Below are the code and all the weights of a small trained network. Each question names an input and a target symbol and asks about switching units off, where a switched-off unit gives its printed mean instead of its output.

import numpy as np


def w(rows, s, z=0):
    codes = np.array(rows[::2]) - 128.0
    scale = np.full(codes.shape[1], s)
    scale[-1] = z or s
    return codes * scale


def f(y):
    return y / 2 * (1 + np.tanh(0.7978845608 * (y + 0.044715 * y**3)))


def softmax(a):
    e = np.exp(a - a.max(-1, keepdims=True))
    return e / e.sum(-1, keepdims=True)


def log_softmax(a):
    a = a - a.max(-1, keepdims=True)
    return a - np.log(np.exp(a).sum(-1, keepdims=True))


def net(x, mask):
    ids = ['ΛΞΠΦαβγδεζημστψ'.index(c) for c in x.split()]
    T = len(ids)
    res = E[ids] + P[:T]
    u = 0
    for l in range(2):
        q, k, v = (res @ M[l].T for M in (Q, K, V))
        z = softmax(np.where(np.tri(T) > 0, q @ k.T / 2**0.5, -1e9)) @ v
        res = res + np.where(mask[u], z, O[l][:, -1]) @ O[l][:, :-1]
        u += 1
        y = f(res @ A[l][:, :-1].T + A[l][:, -1])
        res = res + np.where(mask[u : u + 4], y, B[l][:, -1]) @ B[l][:, :-1]
        u += 4
    return log_softmax(res[-1] @ U[:, :-1].T + U[:, -1])


Q, K, V, O, A, B = {}, {}, {}, {}, {}, {}
E = w([
[79,71,146,83,131,160,144,159,94,92,86],'Λ',
[120,244,70,131,174,126,142,148,186,114,123],'Ξ',
[125,109,122,171,69,202,152,149,154,145,131],'Π',
[159,243,189,160,169,72,30,23,134,60,168],'Φ',
[174,165,129,42,140,195,77,88,124,25,190],'α',
[154,91,80,57,178,104,181,132,132,7,215],'β',
[147,153,41,177,136,79,124,161,212,50,61],'γ',
[183,49,200,68,182,58,157,140,201,242,155],'δ',
[56,135,192,27,86,148,115,164,119,200,148],'ε',
[144,203,114,44,182,154,151,202,124,147,63],'ζ',
[178,167,90,83,146,54,54,172,100,70,112],'η',
[161,95,56,177,77,123,126,160,187,158,247],'μ',
[35,185,149,145,75,41,33,112,109,84,90],'σ',
[40,76,94,212,97,126,187,147,131,59,204],'τ',
[119,224,107,155,149,200,78,150,63,108,74],'ψ',
],0.012)
P = w([
[169,137,106,104,68,151,115,73,157,136,97],'0',
[154,67,254,133,147,131,72,184,165,96,74],'1',
[71,153,91,127,128,221,38,182,57,183,200],'2',
[132,191,113,108,27,141,191,93,107,103,110],'3',
[192,39,148,85,157,129,69,185,141,56,38],'4',
[24,144,33,169,123,190,58,198,47,119,182],'5',
[127,161,107,132,59,126,166,63,115,92,87],'6',
],0.0091)
Q[0] = w([
[214,46,254,147,131,109,175,196,192,118,85],'0.h1',
[195,31,180,95,160,37,208,39,240,197,49],'0.h1',
],0.0058)
K[0] = w([
[87,6,104,119,191,183,55,181,254,222,242],'0.h1',
[122,42,193,131,254,92,18,180,181,220,163],'0.h1',
],0.0054)
V[0] = w([
[196,83,172,177,101,230,206,107,202,174,138],'0.h1',
[150,109,191,82,186,167,142,13,96,116,254],'0.h1',
],0.0054)
O[0] = w([
[164,155,227,203,150,209,108,111,193,100,114,151],'0.h1',
[204,170,134,211,84,153,209,199,2,54,191,2],'0.h1',
],0.0083,0.0021)
A[0] = w([
[119,67,154,124,108,178,98,183,148,73,113,251],'0.n1',
[99,78,159,161,83,126,100,255,80,158,123,189],'0.n2',
[95,172,145,173,194,173,60,155,83,163,164,150],'0.n3',
[98,187,95,191,85,106,163,34,176,126,122,91],'0.n4',
],0.0075,0.0028)
B[0] = w([
[136,115,150,87,148,124,23,106,191,98,61,254],'0.n1',
[188,155,89,45,217,157,111,111,109,16,162,204],'0.n2',
[106,137,97,93,136,98,134,254,180,37,179,190],'0.n3',
[65,207,184,226,160,132,169,142,164,56,231,182],'0.n4',
],0.0076,0.0056)
Q[1] = w([
[172,68,253,204,63,73,122,2,131,121,90],'1.h1',
[57,190,101,97,148,155,133,229,214,79,221],'1.h1',
],0.0044)
K[1] = w([
[152,126,89,119,204,86,2,131,166,56,167],'1.h1',
[77,185,103,144,66,101,233,118,106,140,140],'1.h1',
],0.0055)
V[1] = w([
[29,30,68,234,111,59,123,116,147,69,244],'1.h1',
[39,255,116,131,183,138,137,64,65,108,78],'1.h1',
],0.0046)
O[1] = w([
[157,52,225,136,73,96,79,165,127,150,246,166],'1.h1',
[141,219,138,149,222,167,101,71,157,146,214,245],'1.h1',
],0.011,0.0012)
A[1] = w([
[89,83,24,64,98,127,110,211,130,122,80,250],'1.n1',
[231,125,131,173,81,195,209,108,154,242,112,248],'1.n2',
[103,126,132,108,55,221,138,77,116,160,72,125],'1.n3',
[220,56,148,148,119,83,254,103,123,220,118,242],'1.n4',
],0.0056,0.0018)
B[1] = w([
[139,54,170,222,191,69,130,126,94,167,121,255],'1.n1',
[91,193,139,123,61,184,214,128,176,148,98,150],'1.n2',
[85,45,125,106,144,232,119,118,2,184,177,158],'1.n3',
[99,202,128,86,81,87,206,172,96,128,98,135],'1.n4',
],0.009,0.0061)
U = w([
[179,139,168,105,191,93,105,169,254,65,71,182],'Λ',
[177,83,103,138,148,82,83,90,115,158,98,254],'Ξ',
[108,67,141,188,155,121,128,125,50,152,108,69],'Π',
[107,103,115,36,167,158,104,118,86,219,182,111],'Φ',
[103,155,82,125,203,138,159,115,136,168,101,75],'α',
[124,172,73,147,147,143,101,150,112,146,100,94],'β',
[188,161,146,194,182,129,158,122,69,90,138,49],'γ',
[102,138,124,127,111,195,115,106,167,141,130,194],'δ',
[148,173,106,106,191,131,149,108,200,149,135,39],'ε',
[69,133,135,101,92,90,75,101,168,183,125,116],'ζ',
[171,127,131,108,46,130,94,218,164,170,155,130],'η',
[100,138,117,90,138,102,183,191,154,127,96,200],'μ',
[162,81,82,77,106,92,181,151,118,68,142,148],'σ',
[191,149,81,57,96,174,102,113,72,87,152,93],'τ',
[103,46,180,176,101,101,133,174,101,124,157,27],'ψ',
],0.0073,0.0031)

Each question gives the input, a string of symbols that net reads in full, and the target symbol t.
The units are the heads (2 rows each of Q, K, V and O) and the neurons (one row each of A and B). Each row of codes is followed by its name. A weight is (code - 128) times the scale printed after its matrix; where a second scale follows, it is the last column's (O, A, B and U).
mask holds one flag per unit, layer by layer, with each layer's heads first. A switched-off unit (its flag False) gives its mean, the last column of its rows in O or B, instead of its output. The means were averaged over made-up inputs and are rounded, as every weight is.
A unit's drop is (log p(t) with every unit on - log p(t) with that unit switched off) / (log p(t) with every unit on - log p(t) with every unit switched off).
The circuit of an input: a set's keep is (log p(t) with only the set's units on - log p(t) with every unit switched off) / (log p(t) with every unit on - log p(t) with every unit switched off). Starting from all 10 units, units are removed one at a time, each time the one whose removal leaves the highest keep (on an exact tie, the one counted first), for as long as the keep stays at least 0.8.
circuit, biggest first: the units of the circuit, biggest drop first
unit that matters most: the unit with the biggest drop
top k neurons: the k neurons with the biggest drops, biggest first
top k neurons in layer l: the k neurons of layer l with the biggest drops, biggest first
input Π ε Ξ ψ μ η ζ, target α: circuit, biggest first -> (1.h1 0.n1)
input Φ β μ, target τ: top neuron -> (0.n2)
input γ σ γ α ψ Π, target γ: circuit, biggest first -> (0.h1 0.n2)
input η η μ Π ψ μ, target Λ: circuit, biggest first -> (0.h1 0.n3 1.n3)
input η Ξ α Φ, target γ: circuit, biggest first -> (0.n4 0.h1)
input Π σ δ η, target Ξ: top 2 neurons in layer 0 -> (0.n4 0.n3)
input μ μ δ, target ψ: top 2 neurons -> (0.n3 1.n1)
input Π τ Λ, target Λ: circuit, biggest first -> (0.n3 0.h1 0.n1)
input σ Λ Π σ σ ε δ, target μ: top 2 neurons -> (1.n4 0.n1)
input σ Π δ τ Π Π, target η: circuit, biggest first -> (1.h1 0.n4 1.n1)
input Π σ ε δ Π, target Ξ: top 2 neurons -> (0.n4 1.n1)
input σ τ η δ, target μ: circuit, biggest first -> (1.n4 0.n1 1.n2 0.n2)
input σ η Π Π δ Π Φ, target γ: circuit, biggest first -> (0.n4 0.n1)
input Π σ τ, target Λ: unit that matters most -> 0.h1
input σ Π σ, target Φ: top 3 neurons -> (0.n1 0.n4 0.n2)
input μ δ Π, target ψ: circuit, biggest first -> (1.h1 1.n1 0.n3)
input Π σ ζ σ β β, target Φ: top 2 neurons in layer 0 -> (0.n1 0.n4)
input σ δ Φ σ σ Ξ μ, target η: top 2 neurons in layer 0 -> (0.n1 0.n2)
input δ Π β, target Π: top 2 neurons -> (1.n1 0.n4)
input δ Π Π μ ψ β Λ, target Π: unit that matters most -> 1.h1
input Π β ε, target Λ: circuit, biggest first -> (0.n3 0.h1 1.n3)
